[[ 26.7 -27.7  41.2  48.4  -2.5]
 [ 27.4   1.0  17.2  -3.7   5.8]]
|
[[-27.7  41.2]
 [  1.0  17.2]]

[[ 60.0  -5.0  12.4  40.4   8.8]
 [-13.9 -17.7  -5.3 -15.0  11.3]
 [-14.0   8.6  -3.9 -13.1  -8.3]
 [-32.3  12.5  -7.4 -20.8 -12.5]]
|
[[ -5.0  12.4]
 [-17.7  -5.3]]

[[ -3.4 -20.9  35.3]
 [-10.2 -14.9 -44.6]
 [-30.6 -10.3 -26.5]
 [ 42.4  29.0 -23.4]
 [-49.8  43.4  57.1]]
|
[[-20.9  35.3]
 [-14.9 -44.6]]

[[ -0.1  23.2  23.6 -49.4]
 [  0.1 -23.0 -24.0  48.9]
 [  0.5  31.8   1.5 -58.8]
 [ -0.2 -29.1 -12.8  57.1]
 [ -0.7 -30.3  14.7  52.2]]
|
[[ 23.2  23.6]
 [-23.0 -24.0]]

[[  6.5 -24.0 -17.3]
 [  3.1   0.3 -26.3]
 [ -7.1  30.9   3.1]
 [ -3.7  11.5  18.3]
 [  6.3 -48.3  28.9]]
|
[[-24.0 -17.3]
 [  0.3 -26.3]]

[[ -2.3  -1.8  -3.9  -5.5]
 [  5.2 -13.9  -4.2  -2.4]
 [ -6.5   2.9 -45.5 -28.3]]
|
[[ -1.8  -3.9]
 [-13.9  -4.2]]

[[ 33.8  52.8  32.7  -0.4]
 [-26.6  27.6  -7.4 -51.3]
 [-46.2  17.8 -24.2 -58.7]
 [ 17.6 -32.5   2.9  43.8]
 [-27.6  21.5 -16.3 -39.3]]
|
[[52.8 32.7]
 [27.6 -7.4]]

[[-22.1 -45.7 -56.2  14.4]
 [-16.7 -31.0   0.8  -7.0]
 [  8.0  -8.1   1.3 -12.6]
 [-16.0   0.5 -26.6 -19.3]
 [-39.1  25.5  12.4  24.5]]
|
[[-45.7 -56.2]
 [-31.0   0.8]]
